Below are the code and all the weights of a small trained network. Each question names an input and a class and asks about switching units off, where a switched-off unit gives its printed mean instead of its output.

import numpy as np


def w(rows, s, z=0):
    codes = np.array(rows[::2]) - 128.0
    scale = np.full(codes.shape[1], s)
    scale[-1] = z or s
    return codes * scale


def norm(h):
    return h / np.sqrt((h * h).mean(-1, keepdims=True) + 1e-5)


def f(y):
    return np.maximum(y, 0)


def log_softmax(a):
    a = a - a.max(-1, keepdims=True)
    return a - np.log(np.exp(a).sum(-1, keepdims=True))


def net(x, mask):
    res = np.array(x, float).reshape(1, 7) / 4 @ E
    u = 0
    for l in range(3):
        y = f(norm(res) @ A[l][:, :-1].T + A[l][:, -1])
        res = res + np.where(mask[u : u + 12], y, B[l][:, -1]) @ B[l][:, :-1]
        u += 12
    return log_softmax(norm(res)[-1] @ U[:, :-1].T + U[:, -1])


A, B = {}, {}
E = w([
[109,55,185,232,141,137,200,115,95],'x0',
[197,65,240,214,77,84,91,123,184],'x1',
[209,160,183,164,131,54,92,139,112],'x2',
[171,48,81,180,3,20,163,2,144],'x3',
[22,139,173,246,165,148,101,157,127],'x4',
[164,113,50,192,198,81,22,187,175],'x5',
[138,176,121,79,180,227,95,79,186],'x6',
],0.0066)
A[0] = w([
[81,148,113,109,208,103,255,155,64,57],'0.n0',
[115,82,167,185,81,127,178,111,147,60],'0.n1',
[28,163,190,94,130,164,157,163,98,95],'0.n2',
[138,196,252,175,159,76,130,225,88,42],'0.n3',
[24,118,79,140,63,104,210,144,126,100],'0.n4',
[155,122,169,99,108,100,151,87,143,84],'0.n5',
[190,150,132,83,125,96,109,90,120,1],'0.n6',
[104,119,122,187,188,114,66,145,89,94],'0.n7',
[66,159,122,114,179,169,148,195,132,88],'0.n8',
[72,134,208,159,116,133,160,139,108,121],'0.n9',
[153,50,125,204,121,118,219,80,137,78],'0.n10',
[155,169,173,107,85,95,120,81,140,75],'0.n11',
],0.0091,0.0038)
B[0] = w([
[150,138,81,199,127,182,133,176,52,217],'0.n0',
[118,124,138,116,164,174,119,82,151,223],'0.n1',
[82,155,120,176,129,171,199,137,164,248],'0.n2',
[133,23,157,97,129,61,112,247,136,240],'0.n3',
[81,89,102,96,128,58,110,114,93,232],'0.n4',
[160,135,141,106,70,131,155,141,128,185],'0.n5',
[106,194,174,70,30,100,158,147,171,164],'0.n6',
[154,159,128,136,135,94,156,130,121,197],'0.n7',
[205,172,130,58,88,154,132,72,93,238],'0.n8',
[97,121,162,139,106,91,146,128,118,229],'0.n9',
[157,116,177,137,126,156,40,107,116,254],'0.n10',
[176,120,108,97,129,94,189,142,88,180],'0.n11',
],0.013,0.0059)
A[1] = w([
[98,116,113,161,150,86,120,143,166,178],'1.n0',
[64,124,137,93,87,123,98,134,120,149],'1.n1',
[9,150,197,119,154,168,185,118,137,108],'1.n2',
[103,173,105,5,217,220,121,176,126,44],'1.n3',
[131,148,83,160,116,178,93,140,127,151],'1.n4',
[182,185,116,128,81,161,157,124,155,130],'1.n5',
[35,118,128,153,143,118,142,150,83,10],'1.n6',
[217,137,87,87,161,139,142,115,116,141],'1.n7',
[121,74,157,169,114,199,139,71,184,15],'1.n8',
[83,160,105,103,123,78,137,180,153,72],'1.n9',
[51,121,46,150,130,134,113,90,145,65],'1.n10',
[143,189,66,179,140,93,88,160,227,5],'1.n11',
],0.011,0.002)
B[1] = w([
[206,89,122,69,121,92,103,128,112,163],'1.n0',
[100,159,94,147,171,94,128,149,149,179],'1.n1',
[122,145,117,195,67,55,166,156,213,216],'1.n2',
[73,133,113,109,216,175,54,251,216,254],'1.n3',
[146,134,178,88,182,113,129,168,93,164],'1.n4',
[122,152,163,57,106,122,134,148,115,213],'1.n5',
[203,144,62,107,54,202,167,104,94,185],'1.n6',
[58,207,195,142,112,99,149,111,144,215],'1.n7',
[81,101,182,153,144,110,159,89,191,179],'1.n8',
[103,112,175,161,157,186,65,78,91,170],'1.n9',
[97,105,158,70,137,47,83,197,111,169],'1.n10',
[165,204,179,180,223,50,207,87,26,163],'1.n11',
],0.012,0.0072)
A[2] = w([
[114,160,90,87,228,197,132,163,185,84],'2.n0',
[104,149,98,125,98,92,136,84,126,75],'2.n1',
[94,165,110,102,145,187,64,130,173,124],'2.n2',
[169,42,128,155,133,189,81,21,152,109],'2.n3',
[80,96,113,145,61,136,203,130,173,63],'2.n4',
[153,169,91,167,197,87,164,88,116,109],'2.n5',
[116,114,197,133,202,112,117,24,103,111],'2.n6',
[139,115,143,103,84,86,129,86,200,71],'2.n7',
[79,114,2,103,150,110,50,47,98,3],'2.n8',
[212,175,121,72,148,82,89,86,118,74],'2.n9',
[197,131,134,190,16,119,179,87,130,151],'2.n10',
[168,174,66,151,148,240,209,139,72,18],'2.n11',
],0.012,0.003)
B[2] = w([
[90,216,65,80,167,69,49,167,175,253],'2.n0',
[133,61,174,89,146,124,130,152,127,168],'2.n1',
[96,160,171,92,189,112,98,164,164,208],'2.n2',
[17,141,153,148,61,120,6,127,103,188],'2.n3',
[208,123,128,227,213,149,143,49,198,208],'2.n4',
[160,125,128,117,231,179,95,60,145,156],'2.n5',
[155,131,72,154,95,144,14,105,93,211],'2.n6',
[116,161,100,135,62,175,158,168,46,212],'2.n7',
[47,43,57,36,174,66,181,71,176,172],'2.n8',
[185,109,141,147,146,182,225,61,99,204],'2.n9',
[80,179,134,84,145,154,110,150,227,251],'2.n10',
[147,91,41,179,88,211,116,141,10,182],'2.n11',
],0.014,0.0076)
U = w([
[59,33,52,73,138,61,174,67,122,66],'0',
[150,190,179,53,32,148,203,89,147,117],'1',
[59,213,89,93,207,124,81,200,175,234],'2',
[112,114,22,199,121,199,158,183,41,108],'3',
[56,100,154,161,35,132,9,62,133,188],'4',
[183,19,181,140,122,47,121,227,111,73],'5',
[86,117,136,228,95,159,217,109,241,44],'6',
[193,152,126,154,200,123,111,43,65,3],'7',
],0.013,0.0019)

Each question gives the input, the list of numbers given to net, and the class t.
The units are the neurons (one row each of A and B). Each row of codes is followed by its name. A weight is (code - 128) times the scale printed after its matrix; where a second scale follows, it is the last column's (A, B and U).
mask holds one flag per neuron, layer by layer. A switched-off neuron (its flag False) gives its mean, the last column of its row in B, instead of its output. The means were averaged over made-up inputs and are rounded, as every weight is.
A unit's drop is (log p(t) with every unit on - log p(t) with that unit switched off) / (log p(t) with every unit on - log p(t) with every unit switched off).
The circuit of an input: a set's keep is (log p(t) with only the set's units on - log p(t) with every unit switched off) / (log p(t) with every unit on - log p(t) with every unit switched off). Starting from the 12 units with the biggest drops (on a tie, the unit counted first), units are removed one at a time, each time the one whose removal leaves the highest keep (on an exact tie, the one counted first), for as long as the keep stays at least 0.8.
circuit, biggest first: the units of the circuit, biggest drop first
top k neurons: the k neurons with the biggest drops, biggest first
k most important neurons of layer l: the k neurons of layer l with the biggest drops, biggest first
drop of u: that unit's drop, to one decimal
input [-2,-2,-1,2,-2,-4,1], class 1: top 3 neurons : 1.n3, 0.n5, 0.n3
input [-5,2,6,-3,-8,5,2], class 1: circuit, biggest first : 0.n6, 2.n9
input [-6,8,8,-6,4,-6,8], class 5: circuit, biggest first : 0.n3, 2.n10
input [1,6,4,-5,1,-8,-8], class 5: circuit, biggest first : 0.n3
input [4,2,1,3,-7,8,-7], class 4: top 2 neurons : 0.n10, 2.n3
input [2,-2,-7,5,7,-3,4], class 6: top 3 neurons : 1.n2, 2.n4, 0.n2
input [-1,-8,6,4,-3,-2,-5], class 0: top 2 neurons : 0.n4, 0.n8
input [6,4,7,-1,8,-5,6], class 6: circuit, biggest first : 1.n2, 1.n3
input [3,4,-1,-1,-6,3,7], class 1: top 3 neurons : 0.n1, 0.n6, 1.n5
input [-3,8,-8,0,4,0,-2], class 4: 4 most important neurons of layer 2 : 2.n9, 2.n3, 2.n6, 2.n8
input [6,-3,-7,3,2,3,2], class 0: top 2 neurons : 0.n4, 2.n8
input [2,3,6,6,-4,-3,-1], class 1: top 2 neurons : 0.n11, 0.n5
input [-7,-4,0,7,-1,-2,8], class 1: 4 most important neurons of layer 0 : 0.n6, 0.n1, 0.n11, 0.n2
input [7,1,-5,3,7,-1,-5], class 4: circuit, biggest first : 0.n10
input [-3,3,3,2,4,-6,3], class 6: top 2 neurons : 0.n8, 2.n4
input [8,4,-8,-7,3,2,-7], class 6: top 2 neurons : 1.n2, 0.n9
input [5,-3,6,0,-3,-6,-8], class 5: 3 most important neurons of layer 0 : 0.n3, 0.n10, 0.n2
input [0,2,7,0,-5,6,1], class 7: top 2 neurons : 1.n11, 0.n8
input [8,-1,-2,-4,6,0,-1], class 6: 3 most important neurons of layer 0 : 0.n2, 0.n9, 0.n11
input [4,0,-6,4,0,-3,3], class 4: circuit, biggest first : 0.n10
input [-3,8,0,-7,0,-8,3], class 6: 2 most important neurons of layer 0 : 0.n2, 0.n9
input [-7,7,6,-6,8,3,5], class 5: drop of 0.n7 : 0.1
input [-5,-1,-3,5,1,-7,-6], class 0: drop of 0.n4 : 0.9
input [-8,3,2,5,0,-3,0], class 1: drop of 2.n9 : 0.0
